Rows, each with roughly how far along a hidden order it lies (0 to 10):
[-0.99 -1.57 +0.85 -0.82 +0.18 -2.07 -0.96 +0.97 +0.80 -4.09 +0.93 +0.17 +0.17 -0.87 +0.80 -1.99 +4.66 -2.77 -0.38]	2
[-0.47 -2.01 +3.87 +0.09 +3.58 -1.18 -0.32 +0.75 +0.32 -2.58 +0.58 -0.76 +1.57 +0.50 +0.37 -3.04 +4.20 -1.02 +0.47]	1
[-0.11 -2.06 +2.22 +3.75 +1.88 +1.35 +0.76 -0.60 +2.29 -1.68 -0.83 -0.66 +3.57 +0.04 -0.96 -2.43 +2.48 -2.53 +2.81]	1
[+0.41 -2.06 -0.79 +0.30 +0.13 -2.44 +0.74 -0.88 +2.89 -4.92 +0.60 +2.41 +2.79 -0.97 +0.40 -1.76 +1.73 -1.51 +0.32]	0
[+1.12 +0.62 +1.56 +3.50 +3.04 -1.18 +1.34 +0.04 +2.87 -3.93 -0.31 +1.81 +0.25 -2.43 +1.21 -0.46 +1.76 -0.35 +0.95]	4
[+2.51 +0.01 +2.36 +0.24 +3.08 -0.70 -1.72 +1.74 +2.90 -1.00 -0.21 -0.20 +0.75 -0.75 +0.04 -2.94 +3.23 -1.61 +0.49]	8
[+1.34 +1.57 +1.60 +2.27 +3.29 -0.64 +1.03 +1.07 +3.26 -3.54 -0.31 +3.33 -0.69 -3.06 +0.14 +0.37 +1.92 -0.28 +0.46]	7
[+1.48 -0.55 +0.61 +1.12 +1.82 -2.64 -0.56 +2.82 +2.06 -2.55 +0.26 -0.58 -0.29 -0.48 +0.35 -1.70 +3.75 -1.91 -0.79]	8
[+0.42 -1.25 +1.96 -4.48 +1.07 -0.32 -4.09 -1.02 +2.53 +0.34 -0.12 +1.22 +1.32 -2.28 +0.29 -5.60 +4.18 -1.69 +1.47]	1
[+0.85 +0.32 +1.39 -3.72 +1.06 -0.30 -4.17 +0.08 +3.29 +0.43 -0.43 +2.25 -0.28 -3.19 +0.82 -4.86 +4.24 -1.51 +0.93]	4
[-0.24 +0.53 +1.64 +3.51 +1.95 -1.58 +1.35 -2.34 +1.70 -4.96 -0.72 +2.57 +0.80 -1.83 +2.16 -0.81 +0.98 -0.06 +1.28]	0
[+2.17 -1.13 +2.26 +0.68 +2.23 -2.66 -1.30 +4.21 +1.61 -1.42 -0.05 -2.67 -1.26 -0.54 +0.32 -0.76 +5.54 -2.28 -1.48]	10
[-0.33 +0.65 +1.73 +1.15 +1.73 -0.32 -0.31 +1.78 +2.05 -2.81 -0.45 -0.52 -3.36 -3.36 +0.86 +0.96 +3.72 -1.67 -0.05]	6
[+0.97 -1.66 -0.47 +0.83 +1.16 -2.89 +0.43 +0.46 +2.40 -4.17 +0.99 +1.56 +2.52 -0.25 +0.87 -2.00 +2.60 -1.39 -0.40]	2
[-0.91 -2.48 +2.43 +0.89 +0.94 -0.88 -0.05 +0.65 +1.06 -3.29 -0.14 -0.83 +0.13 -0.91 +0.76 -1.18 +3.27 -2.45 +0.60]	1
[+0.53 +1.00 +1.60 +4.54 +2.48 -0.72 +2.76 -1.11 +2.19 -4.13 -0.57 +3.06 +0.78 -1.39 +0.78 +0.43 +2.31 +0.20 +1.43]	2
[+2.02 -2.57 +0.92 -2.64 +1.96 -0.78 -1.38 +2.96 +4.63 -2.50 +0.37 -2.91 +1.44 -3.05 -1.60 -2.42 +2.05 -0.80 -1.04]	8
[+1.50 -2.06 +0.48 +1.60 +1.51 -2.81 +1.09 -0.41 +2.82 -5.04 +0.49 +1.54 +3.42 -0.55 +0.68 -2.07 +1.45 -1.41 +0.16]	2
[-1.65 -0.69 -1.01 +1.49 -0.66 -2.29 +1.93 +1.64 +1.37 -4.19 +1.11 +3.55 -1.23 +1.17 -0.26 +2.62 +5.87 -1.20 +0.27]	0
[-0.59 -0.99 +0.28 +3.57 +0.59 +0.81 +1.26 +0.42 +2.20 -2.34 -0.75 +1.00 +0.37 -1.70 -0.83 +0.55 +2.72 -2.51 +2.16]	3
[+0.04 -1.49 +0.33 -1.29 +0.68 -0.98 -0.23 +0.35 +2.74 -1.61 +0.42 +2.34 +0.77 -0.03 -0.92 -0.96 +5.50 +0.11 +0.74]	0
[-0.12 +0.59 +1.37 -1.57 +1.63 +0.06 +0.16 -1.12 +2.95 -3.02 -0.18 +2.99 -0.69 -3.59 +0.09 -0.27 +2.18 +0.19 +0.65]	2

Next part:
[-1.35 +0.13 +0.21 +0.84 -0.26 -0.59 +1.26 -0.54 -0.62 -0.15 +0.08 -0.69 -1.55 -1.22 +1.07 -0.82 +3.84 +0.73 +4.09 +1.26 +0.27 +0.36 +0.02 +0.40 +1.35 +0.34 -2.79 +0.29 -2.95 -1.07 -1.81 -1.12 -2.34 -0.48 +1.83 -0.71 +0.24 -1.64 +0.92 -0.11 -2.16 +0.29 +1.90 -0.06 -1.32 -0.04 -6.07 -0.14 -0.93]	5
[-1.59 -0.06 -0.06 +0.44 -0.48 -1.53 +1.79 -0.31 -0.71 +0.16 +0.25 -0.27 -1.19 -1.20 +0.91 -1.20 +4.63 +0.33 +2.80 +1.57 +0.52 -0.04 -0.15 +0.41 +1.55 +0.96 -1.97 +0.36 -2.80 -1.60 -1.70 -0.95 -2.32 -0.17 +1.57 -1.76 +0.45 -1.36 +0.75 -0.41 -2.09 +0.13 +1.71 -1.27 -0.37 -0.14 -6.56 -0.18 -0.98]	5
[-2.42 -1.21 -0.24 -0.17 -0.57 +0.38 +0.29 -1.40 -0.82 +0.61 +1.32 -0.82 -0.87 -1.27 -2.06 -0.76 -2.15 +0.20 +1.89 -0.77 -0.96 -0.39 -0.87 -0.39 +1.16 -0.08 +0.84 +1.12 +0.86 -3.18 -0.72 +0.17 +1.98 -0.30 -0.62 -0.73 +1.12 +1.32 +0.70 -0.23 -2.56 -0.24 -0.96 -1.06 +0.84 +0.34 +0.36 -0.03 -1.27]	3
[-2.51 +0.11 -0.50 +0.73 -1.13 -0.69 +0.02 -0.70 -1.16 -0.22 +1.25 +0.06 -2.27 -2.77 -0.06 -2.37 +6.05 +0.36 +3.22 +2.41 +0.72 +0.23 +0.38 +0.03 +2.00 +0.32 -2.61 +0.34 -0.85 -2.97 +2.33 -0.76 -1.45 -0.23 +1.20 -3.35 +1.45 -1.66 +0.28 -1.04 -2.07 -1.34 +2.19 +1.61 +0.86 +0.00 -5.23 -0.48 -1.79]	0
[+0.49 -0.72 -0.29 +0.64 -0.39 +0.25 -0.21 +1.20 -0.14 +0.89 -1.80 +0.03 +3.16 +0.81 -1.17 +0.23 +2.17 -0.29 -2.09 -0.07 -0.54 -1.09 -0.23 +0.44 +0.40 -0.67 -0.08 -0.11 -0.12 -1.16 -0.66 -0.04 +1.50 -0.50 +0.60 -0.74 +1.05 -0.86 -1.34 +0.64 -0.44 -0.22 +0.13 +1.22 -1.01 -0.59 -1.99 -0.39 +0.18]	8
[-1.75 +0.41 -0.18 +0.49 -0.80 -0.61 +0.76 -0.03 -0.76 -0.21 +0.41 +0.01 -1.94 -1.59 +0.77 -1.50 +4.85 +0.84 +3.63 +1.51 +0.45 +0.03 -0.10 +0.11 +1.60 +0.71 -2.62 +0.13 -1.74 -2.40 +0.03 -1.31 -1.99 -0.17 +1.44 -2.37 +0.53 -1.41 +0.32 -0.42 -2.29 -0.47 +1.78 +0.82 -0.62 -0.12 -6.03 -0.15 -0.52]	7
[-1.52 -2.49 +0.25 -0.27 -0.23 +0.33 +0.93 -1.85 -0.71 +1.05 +1.72 +0.01 -0.65 -1.65 -2.04 -0.93 -1.17 -0.21 +0.23 -0.90 -0.21 -0.47 -0.89 -0.07 +0.80 +0.01 +0.60 +0.53 +1.07 -2.81 -1.70 +0.21 +1.13 -0.36 -0.36 +0.68 +0.02 +0.83 +1.33 -0.09 -2.27 +0.04 -0.87 -0.94 +0.20 +0.08 -0.58 +0.03 -1.04]	3
[+2.08 -0.47 +0.27 +0.37 -0.09 +1.95 -0.05 +1.37 -0.69 +1.03 +0.72 +1.24 +1.44 +0.37 -0.97 -0.09 +0.00 +0.26 -1.70 -0.37 -0.11 +0.81 -1.18 -0.38 +0.43 +0.07 -0.18 -0.08 -0.64 +0.75 -1.30 +0.13 +1.17 -1.24 +1.31 -0.25 -0.91 -1.84 +1.77 +0.86 -0.60 -0.68 -0.48 -1.16 -0.60 -0.39 -0.28 -0.18 +0.31]	10
[+1.08 -1.53 -0.05 +0.06 +0.43 +1.04 -1.06 +1.32 -0.55 -0.05 -1.81 -2.02 -0.37 +0.03 +0.26 -0.67 -0.88 +2.01 +1.68 +0.44 -0.89 -0.72 +0.36 +0.84 -0.08 -0.99 -0.51 +0.43 +1.01 +0.16 -0.94 -1.23 -0.16 -0.73 +0.04 +1.15 +0.25 +1.51 +1.42 -0.31 -0.35 -0.25 -1.09 +1.23 -0.12 -0.10 -0.64 -0.16 -2.80]	1
[-2.18 +0.27 -0.41 +0.57 -1.06 -0.90 -0.41 -0.16 -1.01 -0.07 +1.78 -0.56 -2.17 -2.11 +0.46 -1.91 +5.01 +0.33 +3.12 +2.16 +0.61 +0.18 +0.34 +0.18 +2.27 +0.81 -2.61 +0.63 -1.12 -2.06 +0.68 -1.17 -1.39 -0.39 +1.40 -2.58 +1.17 -1.02 +0.84 -0.81 -2.81 -0.61 +1.90 -0.92 +0.64 +0.14 -5.53 -0.40 -1.28]	3
